Here is a tiny trained network, its code and every weight. The questions are about switching its units off for an input and a class, where a switched-off unit gives its printed mean instead of its output.

import numpy as np


def w(rows, s, z=0):
    codes = np.array(rows[::2]) - 128.0
    scale = np.full(codes.shape[1], s)
    scale[-1] = z or s
    return codes * scale


def f(y):
    return np.maximum(y, 0)


def log_softmax(a):
    a = a - a.max(-1, keepdims=True)
    return a - np.log(np.exp(a).sum(-1, keepdims=True))


def net(x, mask):
    res = np.array(x, float).reshape(1, 5) / 4 @ E
    y = f(res @ A[0][:, :-1].T + A[0][:, -1])
    res = res + np.where(mask, y, B[0][:, -1]) @ B[0][:, :-1]
    return log_softmax(res[-1] @ U[:, :-1].T + U[:, -1])


A, B = {}, {}
E = w([
[179,172,249],'x0',
[128,129,129],'x1',
[23,133,181],'x2',
[135,3,177],'x3',
[130,130,128],'x4',
],0.013)
A[0] = w([
[117,209,36,164],'n1',
[19,100,166,227],'n2',
[76,104,134,8],'n3',
[85,39,108,49],'n4',
[50,154,39,124],'n5',
[207,177,116,102],'n6',
[184,83,232,2],'n7',
[124,200,171,68],'n8',
[98,180,250,225],'n9',
[140,220,177,71],'n10',
],0.014,0.0036)
B[0] = w([
[194,160,81,217],'n1',
[38,181,125,230],'n2',
[81,118,134,158],'n3',
[44,77,200,190],'n4',
[118,170,141,205],'n5',
[255,56,184,191],'n6',
[157,254,47,211],'n7',
[58,62,158,187],'n8',
[140,111,49,254],'n9',
[136,6,166,204],'n10',
],0.0086,0.017)
U = w([
[185,204,56,128],'0',
[121,55,89,252],'1',
[104,248,71,113],'2',
[82,118,169,42],'3',
[181,65,155,40],'4',
],0.016,0.013)

Each question gives the input, the list of numbers given to net, and the class t.
The units are the neurons (one row each of A and B). Each row of codes is followed by its name. A weight is (code - 128) times the scale printed after its matrix; where a second scale follows, it is the last column's (A, B and U).
mask holds one flag per neuron, in row order. A switched-off neuron (its flag False) gives its mean, the last column of its row in B, instead of its output. The means were averaged over made-up inputs and are rounded, as every weight is.
A unit's drop is (log p(t) with every unit on - log p(t) with that unit switched off) / (log p(t) with every unit on - log p(t) with every unit switched off).
The circuit of an input: a set's keep is (log p(t) with only the set's units on - log p(t) with every unit switched off) / (log p(t) with every unit on - log p(t) with every unit switched off). Starting from all 10 units, units are removed one at a time, each time the one whose removal leaves the highest keep (on an exact tie, the one counted first), for as long as the keep stays at least 0.8.
units of the circuit, in order: the units of the circuit, biggest drop first
top k neurons: the k neurons with the biggest drops, biggest first
drop of u: that unit's drop, to one decimal
input [-2,-7,1,1,1], class 3: units of the circuit, in order : [n9, n1]
input [4,-7,2,5,-7], class 2: top neuron : [n7]
input [0,8,2,7,0], class 3: top 3 neurons : [n4, n1, n9]
input [-4,-3,-1,-1,7], class 0: units of the circuit, in order : [n2, n10]
input [4,0,0,1,-1], class 0: top 2 neurons : [n7, n4]
input [-5,-8,8,2,-3], class 3: top 2 neurons : [n4, n7]
input [1,-6,-8,7,-8], class 0: top 3 neurons : [n7, n10, n8]
input [3,1,6,1,1], class 2: units of the circuit, in order : [n2, n4]
input [4,6,-4,8,0], class 0: top 2 neurons : [n7, n2]
input [1,4,-3,-6,-7], class 4: units of the circuit, in order : [n7, n6]
input [5,-4,6,-2,-6], class 1: top 2 neurons : [n9, n10]
input [8,-1,8,1,7], class 2: top 2 neurons : [n7, n2]
input [7,-8,-3,-3,-6], class 4: top 2 neurons : [n6, n10]
input [1,2,5,-4,-6], class 1: top 4 neurons : [n7, n10, n8, n9]
input [8,3,1,4,5], class 2: units of the circuit, in order : [n7]
input [3,-4,7,-2,-8], class 1: top 2 neurons : [n9, n10]
input [1,-8,-8,7,-5], class 0: top 3 neurons : [n7, n10, n8]
input [4,4,4,-8,-8], class 1: drop of n10 : 0.1
input [-2,5,0,-6,-1], class 0: drop of n8 : 0.0
input [5,7,5,3,3], class 2: units of the circuit, in order : [n7]
input [1,4,3,-3,-6], class 1: drop of n8 : 0.1
